In the rows, zero is written as 128.
Each row of numbers belongs to one of the objects below and depends on some of the facts about them. Some rows are named. Which object is each other row?

How the objects are related:
k_307 Ξ:k_292, k_897, k_59, k_310
k_911 λ:k_543 Ω:k_976 η:k_875
k_564 λ:k_382 Ω:k_71 η:k_38 σ:k_726
k_490 λ:k_707 Ω:k_21 η:k_257, k_214
k_400 λ:k_792 Ω:k_402
k_15 Ξ:k_605, k_930, k_474, k_579, k_521, k_861, k_384 λ:k_422 Ω:k_914 η:k_210, k_384
k_302 λ:k_713 Ω:k_327
k_544 λ:k_471
k_327 Ξ:k_177, k_579, k_925, k_21 λ:k_713 Ω:k_897
k_916 λ:k_471 Ω:k_87 η:k_87
k_765 λ:k_159 Ω:k_450
k_23 Ξ:k_627, k_733 λ:k_541 Ω:k_843 η:k_927 σ:k_43, k_441
k_642 λ:k_895 Ω:k_657 η:k_558
k_63 Ξ:k_274, k_474, k_897 λ:k_307 Ω:k_900 η:k_177, k_309 σ:k_177
k_145 λ:k_471 Ω:k_197
k_338 λ:k_328
k_214 λ:k_707 Ω:k_646 η:k_383, k_465, k_21
k_197 λ:k_471 Ω:k_347 η:k_544, k_145 σ:k_544
k_613 λ:k_609 η:k_167, k_340
k_733 λ:k_382 Ω:k_647 σ:k_726
k_608 λ:k_104 Ω:k_921 σ:k_750
k_361 Ξ:k_480, k_263, k_657, k_783 λ:k_233 Ω:k_605 η:k_591
k_27 λ:k_782 η:k_350 σ:k_105
k_21 λ:k_707 Ω:k_884 η:k_884
k_861 λ:k_221 Ω:k_600 η:k_118
k_721 λ:k_818 Ω:k_173
k_347 λ:k_471 Ω:k_916 σ:k_145
k_19 λ:k_328 Ω:k_338 η:k_338
k_921 λ:k_104 η:k_349
k_411 λ:k_782 Ω:k_552
k_491 Ξ:k_292, k_188, k_518, k_338 λ:k_307 Ω:k_177 η:k_94 σ:k_401, k_177, k_309, k_94
k_818 Ξ:k_474
k_980 λ:k_233
k_632 λ:k_291 Ω:k_355 σ:k_355
k_441 λ:k_541 Ω:k_927 η:k_23 σ:k_927
k_862 λ:k_221 Ω:k_118
k_859 λ:k_159 Ω:k_765
k_505 λ:k_697 Ω:k_604 η:k_604
k_465 λ:k_707 Ω:k_428 η:k_930
k_930 λ:k_707 Ω:k_257 σ:k_383
k_37 λ:k_543 Ω:k_911
k_201 Ξ:k_505, k_10, k_859, k_251 λ:k_202
k_976 λ:k_543 Ω:k_875 η:k_595 σ:k_396
k_291 Ξ:k_355, k_263, k_642
k_264 λ:k_328 Ω:k_19
k_89 λ:k_204 Ω:k_709 η:k_752 σ:k_72, k_317
k_782 Ξ:k_319
k_450 λ:k_159
k_684 Ξ:k_38, k_707, k_454 λ:k_307 Ω:k_53 η:k_491, k_53
k_118 λ:k_221 Ω:k_299 σ:k_600
k_716 λ:k_188 Ω:k_244
k_600 Ξ:k_766 λ:k_221
k_605 λ:k_233 Ω:k_61
k_780 λ:k_732 Ω:k_4
k_800 λ:k_671 Ω:k_251 η:k_251
k_591 λ:k_233 Ω:k_361
k_671 Ξ:k_145, k_274, k_843, k_56
k_571 Ξ:k_490, k_274, k_118 λ:k_543 Ω:k_579 η:k_579, k_37 σ:k_579, k_911
k_304 λ:k_707 Ω:k_490
k_484 λ:k_221 Ω:k_862
k_558 λ:k_895 Ω:k_642
k_579 λ:k_543 Ω:k_396 η:k_875
k_173 λ:k_818 η:k_446
k_480 λ:k_649
k_4 λ:k_732 η:k_156
k_823 Ξ:k_94 λ:k_196 Ω:k_597 η:k_518
k_57 λ:k_382 Ω:k_564
k_244 λ:k_188
k_547 Ξ:k_850, k_383, k_640, k_37 λ:k_550 Ω:k_575
k_709 Ξ:k_713 λ:k_204 Ω:k_660 η:k_89 σ:k_497
k_80 Ξ:k_9 λ:k_259
k_221 Ξ:k_632, k_647
k_843 λ:k_541 Ω:k_441 η:k_441 σ:k_441
k_56 λ:k_259 Ω:k_368
k_597 Ξ:k_558, k_400 λ:k_196 Ω:k_326
k_9 λ:k_850 Ω:k_640
k_349 λ:k_104 Ω:k_750
k_550 Ξ:k_608, k_264
k_391 λ:k_259 Ω:k_844 η:k_757
k_752 λ:k_204 Ω:k_497
k_914 Ξ:k_660, k_159, k_911, k_980 λ:k_422 Ω:k_319 σ:k_384
k_897 λ:k_713
k_41 λ:k_422 Ω:k_15 η:k_319
k_604 Ξ:k_214, k_71 λ:k_697
k_685 λ:k_375 Ω:k_824
k_740 Ξ:k_244, k_402, k_400 λ:k_471 Ω:k_292 σ:k_544, k_145
k_198 λ:k_375 Ω:k_238
k_350 λ:k_782 Ω:k_105 σ:k_105
k_402 λ:k_792
k_757 λ:k_259 Ω:k_80
k_90 λ:k_671 η:k_800 σ:k_251
k_383 λ:k_707 Ω:k_930 η:k_884 σ:k_428, k_930
k_339 Ξ:k_784, k_391, k_167, k_108 λ:k_471 Ω:k_740 η:k_740, k_292, k_347 σ:k_145
k_654 λ:k_707 Ω:k_214 η:k_214 σ:k_428
k_95 Ξ:k_824, k_302 λ:k_130
k_446 λ:k_818 Ω:k_721
k_104 Ξ:k_505
k_326 λ:k_196 Ω:k_784
k_364 λ:k_382 Ω:k_639 η:k_71, k_454
k_299 Ξ:k_274, k_721 λ:k_221 Ω:k_861 η:k_861
k_345 λ:k_382
k_761 λ:k_429 Ω:k_836
k_119 λ:k_375 Ω:k_685 η:k_238
k_657 λ:k_895
k_925 λ:k_818 Ω:k_446
k_428 λ:k_707 Ω:k_383 σ:k_257
k_595 λ:k_543 Ω:k_37 η:k_579 σ:k_579, k_37
k_766 λ:k_850 Ω:k_9
k_660 λ:k_204 η:k_317
k_900 λ:k_307 Ω:k_491 η:k_401, k_177
k_646 λ:k_707 Ω:k_304 η:k_654 σ:k_465
k_927 λ:k_541 Ω:k_43 σ:k_43
k_640 λ:k_850
k_251 λ:k_671 Ω:k_90 η:k_659, k_90 σ:k_90
k_552 Ξ:k_108, k_405 λ:k_782 Ω:k_27 σ:k_350
k_55 λ:k_422 Ω:k_210
k_70 λ:k_550 Ω:k_405
k_210 λ:k_422 Ω:k_369 η:k_15, k_914
k_396 Ξ:k_204, k_197, k_733 λ:k_543
k_521 λ:k_375 Ω:k_198 η:k_824
k_108 λ:k_627 η:k_263 σ:k_263
k_87 λ:k_471 Ω:k_339 σ:k_347
k_340 λ:k_609 Ω:k_167
k_717 Ξ:k_927, k_145, k_347 λ:k_494 Ω:k_424
k_929 λ:k_429 Ω:k_769 σ:k_59
k_368 λ:k_259 Ω:k_757
k_518 λ:k_196 Ω:k_459 σ:k_784, k_597, k_823
k_884 Ξ:k_977 λ:k_707 η:k_304, k_21 σ:k_654
k_384 λ:k_422 Ω:k_41
k_38 λ:k_382 Ω:k_345 σ:k_474, k_71
k_836 Ξ:k_965, k_382, k_450 λ:k_429 η:k_769 σ:k_929
k_319 λ:k_422 η:k_210 σ:k_210
k_53 λ:k_307 Ω:k_94 σ:k_63
k_784 λ:k_196
k_61 λ:k_233 Ω:k_980
k_401 λ:k_307 Ω:k_309 σ:k_177, k_491
k_750 λ:k_104 Ω:k_608 σ:k_921
k_783 λ:k_494 Ω:k_717
k_274 λ:k_291 Ω:k_632
k_238 λ:k_375 Ω:k_119 σ:k_521, k_198
k_515 λ:k_543 Ω:k_571 η:k_37
k_105 λ:k_782 Ω:k_411 σ:k_27, k_411
k_875 λ:k_543 Ω:k_515
k_94 λ:k_307 Ω:k_401
k_290 Ξ:k_4, k_214 λ:k_550 Ω:k_977 σ:k_5
k_50 λ:k_732 Ω:k_156
k_824 λ:k_375
k_167 λ:k_609 Ω:k_613
k_497 λ:k_204 Ω:k_72 η:k_752
k_454 λ:k_382 Ω:k_726
k_739 λ:k_550 Ω:k_290 σ:k_547, k_575
k_405 λ:k_550 η:k_5
k_898 λ:k_965
k_59 λ:k_429 Ω:k_10
k_369 λ:k_422 Ω:k_384 η:k_41 σ:k_210, k_384
k_844 Ξ:k_591, k_769, k_861 λ:k_259 Ω:k_56 η:k_757
k_575 Ξ:k_383, k_292, k_61 λ:k_550 Ω:k_70 η:k_5
k_639 λ:k_382 Ω:k_38 σ:k_647
k_317 λ:k_204 Ω:k_752 σ:k_709
k_5 λ:k_550 Ω:k_739 η:k_977
k_503 λ:k_221 Ω:k_484 η:k_600 σ:k_299
k_603 λ:k_196 Ω:k_518 η:k_459
k_649 Ξ:k_595, k_850, k_251
k_156 λ:k_732 Ω:k_780 η:k_50
k_177 λ:k_307 Ω:k_684 σ:k_94
k_659 Ξ:k_326, k_595, k_897, k_173 λ:k_671 Ω:k_800
k_71 λ:k_382 Ω:k_474
k_292 λ:k_471 Ω:k_544
k_355 λ:k_291 σ:k_632
k_977 λ:k_550 Ω:k_547
k_43 λ:k_541 η:k_843
k_459 λ:k_196 Ω:k_823 σ:k_326, k_518
k_309 Ξ:k_564, k_800, k_167, k_875, k_766, k_61 λ:k_307
k_769 λ:k_429 Ω:k_59 σ:k_761, k_929, k_59
k_10 λ:k_429 Ω:k_761 σ:k_769, k_836
k_474 λ:k_382 Ω:k_454 η:k_647 σ:k_345
k_257 λ:k_707 Ω:k_654 σ:k_654
k_424 λ:k_494
k_72 λ:k_204 Ω:k_89
k_263 λ:k_627 Ω:k_108
k_726 λ:k_382 Ω:k_733
k_647 λ:k_382 Ω:k_364

Some rows with their names:
[122 138 126 111 102 114  97 142 146 130 125  86 121 132 119 139 154 151
 114 152 112 101 128 178 107 136 116 135 121 157 134 125] : k_23
[113 141 127 123 124 119 120 145 137 127 125  91 126 126 132 134 145 138
 110 141 113 105 120 164 115 140 136 134 134 147 133 129] : k_843
[124 139 130 144 120 118 131 114 125 119 131 131 135 138 130 122 120 112
 133 104 137 148 126  86 132 123 134 117 136 113 120 125] : k_921
[133 142 129 124 132 130 120 117 139 139 137 136 118 114 121 147 138 124
 145 136 114 122 140 139 115 132 116 123 133 123 125 123] : k_340
[115 139 149 150 142 159 151 130 137 119 119 210  93  70 147  91  72 120
 109 129 102 160 164  47 114 151 129 119 107  88 112 110] : k_579
[131 147 131 125 133 126 111 125 126 136 137 103 115 118 143 131 120 136
 128 129 116 124 133 149 127 150 111 128 138 116 116 127] : k_459
[101 128 133 148 103 124 131 143 131 112 115 165  99  92 134  75 100 154
  99 146 111 135 149  83 101 145 125 122  89 134 124 113] : k_515
[116 140 122 134 108 114 122 126 143 120 132 117 131 132 127 131 140 126
 129 116 133 121 126 117 123 123 137 122 128 132 125 131] : k_19
[132 124 127 126 144 131 121 130 111 141 128 130 131 123 128 128 117 133
 120 150 118 144 135 129 128 143 119 116 135 120 123 110] : k_824
[123 132 130 132 141 127 124 139 121 125 120 118 142 131 133 123 124 128
 109 144 118 147 128 114 123 137 144 124 139 127 126 109] : k_861
[125 141 125 129 123 122 123 126 139 129 131 120 122 123 126 136 135 121
 133 123 125 123 131 133 122 128 125 121 133 129 121 129] : k_156
[108 133 123 137 115 109 119 131 123 129 125 106 130 133 129 115 132 128
 116 122 128 141 132 107 120 132 130 115 135 132 113 123] : k_916
[160 131 161 137 126 180 150 147  86 118 188 173 170 144 167 171 107 128
 128 123 114 149 104 122 124 102  98 121 113 107 126  96] : k_647
[135 147 129 127 131 130 112 116 139 141 140 127 115 112 124 143 135 125
 142 134 112 122 137 137 120 136 118 123 134 121 121 125] : k_350
[126 135 125 131 127 121 126 130 132 131 130 120 125 125 131 127 126 125
 126 117 131 126 129 127 125 130 117 124 135 125 120 125] : k_424
[125 145 130 121 126 129 128 130 147 131 130 117 118 121 120 132 138 126
 127 115 125 128 136 127 121 123 120 135 132 129 128 121] : k_717
[ 88  27  66 113 178 132 235 158 127 178  84 250 161  89  17 135 196  74
 117 130 185 161 165  87 105  63 100  70 157 135 118  58] : k_94
[169 145 118 135 134 145 115 124 136 104 149 167  54 141 126 156 141 185
 190  90 209 116 147 105 166 107 223 161 126 136 103 121] : k_465
[119 127 120 113 130 120 115 150 126 145 125  94 117 120 130 128 136 150
 112 148 117 110 127 182 115 146 106 131 131 144 123 122] : k_238
[128 149 129 140 134 123 128 112 122 131 137 136 126 123 132 126 115 110
 137 108 127 153 137  89 134 131 120 113 140 106 112 122] : k_72
[127 149 132 126 141 134 124 125 142 134 132 130 122 106 121 142 139 120
 137 135 116 122 129 136 119 133 134 125 135 125 125 117] : k_591

Which object is each row?
No name comes twice in this set of rows, the named rows included.
[121 132 130 121 144 128 125 148 117 141 122  99 125 119 132 120 131 139
 110 146 113 122 128 163 121 146 120 129 141 139 129 112] | k_118
[118 143 124 132 105 113 114 122 148 122 131 122 130 130 121 136 146 126
 130 122 124 121 127 113 116 124 142 116 125 135 123 131] | k_603
[120 119 123 135 119 118 114 138 121 119 118 120 142 144 133 126 124 134
 102 142 129 146 132 106 128 135 140 111 127 126 123 123] | k_660
[109 125 120 133 103 111 117 137 129 118 123 105 130 136 132 131 148 145
 117 136 120 104 119 151 118 133 140 117 125 149 129 147] | k_108
[130 136 128 131 136 134 131 117 121 139 130 134 117 115 131 136 133 126
 140 128 111 116 136 146 128 132 120 110 138 122 123 140] | k_167
[167 131 130 136 138 123 141 108 136  93 103 149 109 159 117 126 105 129
 148 134 179  94 105 158 174 127 155 158 127 111 162 152] | k_707
[113 137 132 140 121 120 133 131 115 116 122 113 135 139 134 111 131 127
 112 118 122 134 124 116 128 123 143 124 137 137 133 132] | k_173
[135 124 127 129 125 123 115 131 118 128 125 122 129 133 126 122 123 132
 117 135 126 149 141 115 127 133 120 127 125 126 126 112] | k_80
[136 148 141 121 135 143 130 116 138 137 129 125 112 114 115 136 146 122
 136 122 106 125 150 140 121 121 114 134 134 132 139 121] | k_659
[122 142 135 135 123 120 107 132 113 126 131  92 119 136 152 117 121 146
 115 137 109 122 126 146 129 147 129 125 130 135 126 136] | k_10
[121 128 133 141 132 126 134 124 102 129 124 125 126 130 137 118 132 133
 124 126 117 131 132 131 131 126 130 113 136 132 125 137] | k_61
[111 129 118 117 112 111 110 145 138 131 124  91 119 122 127 130 148 148
 113 145 116 102 128 168 109 143 121 125 127 152 123 131] | k_739
[146 127 137 132 143 144 128 115 110 139 125 151 123 126 132 130 119 118
 127 123 114 163 161 100 138 126 110 109 137 107 124 123] | k_600
[134 154 141 135 136 137 118 110 124 136 140 123 112 114 144 137 123 122
 141 121 101 129 141 130 131 141 124 115 140 111 118 138] | k_518

The same objects again, as new rows of numbers:
Known rows:
[139 139 119 115 133 121 129 118 133 124 119 142 141 109 124] : k_824
[143 142 141 122 128 130 125 110 114 131 118 132 137 139 132] : k_201
[ 90 170 121 165 142 133 106 117 151 123  94 177 113 158 102] : k_59
[133 103 134 121 127 122 113 118 108 128 140 115 153 134 137] : k_290
[128 123 127 134 116 133 159 116 130 142 113 131 135 130 121] : k_173
[139 125 126 132 121 139 130 128 119 128 124 156 134 121 108] : k_41
[ 95 140 120 165 147 130  95 114 133 118 112 152 126 156  98] : k_929
[ 92 100 134 125 139 136 146  99 145 115 141  32 146 137 161] : k_976
[135 133 133 127 130 131 133 119 127 126 127 128 134 130 119] : k_9
[ 98 103 110 137 125 133 114 149 135 137 133 134 108 109 148] : k_541
[ 91 107 118 134 125 130 122 156 128 128 126 150 117 123 177] : k_307
[101 105 112 135 125 132 115 148 134 138 133 134 110 111 144] : k_713
[ 99 104 109 135 124 133 115 148 133 137 133 132 111 110 146] : k_732
[137 137 132 127 143 132 109 126 120 105 140 130 130 127 116] : k_50
[ 67 221 123 130 159 133 126 133 116 158 178 156 137 120 102] : k_71
[134 134 139 124 124 127 125 120 120 127 125 135 139 139 132] : k_327
[129 120 131 138 110 134 162 115 129 149 111 125 134 134 118] : k_613
[136 129 138 135 136 136 122 123 120 116 138 122 127 142 117] : k_766
[138 139 126 122 144 128 106 128 123 104 137 138 132 119 119] : k_752
[138 138 131 127 143 132 108 127 121 104 138 129 132 129 116] : k_349
[ 96 106 120 128 117 128 105 149 130 142 131 141 116 119 163] : k_782

Rows to name:
No name comes twice in this set of rows, the named rows included.
[107 105 110 152 158 115  92 107 114 106 119 135 160 130 113] | k_769
[134  85 127 133 138 125 127 120 102 116 145 100 152 124 127] | k_739
[142  95 121 123 143 118 118 118 106 108 141 112 161 109 130] | k_238
[126 120 132 138 117 136 146 122 127 139 124 122 131 136 117] | k_119
[ 93 119 121 154 121 119 123 103 132 151  92 154 151 150 124] | k_836
[ 59 223 126 135 148 138 150 134 124 173 167 154 129 129 103] | k_726
[131  71 134 130 132 122 110 115  89 120 147 105 170 134 139] | k_23
[ 76 193 119 124 161 127 137 129 103 155 182 139 156 109 112] | k_454
[ 90 114 119 134 114 126 114 157 127 131 124 137 122 118 164] | k_818
[123 158 133 118 114 127 129 121 144 145 110 159 126 135 131] | k_396
[131  90 134 143 128 136 134 122 108 125 145  98 139 139 120] | k_503
[ 67 142 125 145 150 133 159 125  82 170 193 105 165 125 114] | k_564
[ 55 183 128 152 138 136 163 136 100 166 172 119 155 131 109] | k_474
[120 123 138 135 108 130 141 119 128 149 114 140 138 141 133] | k_709

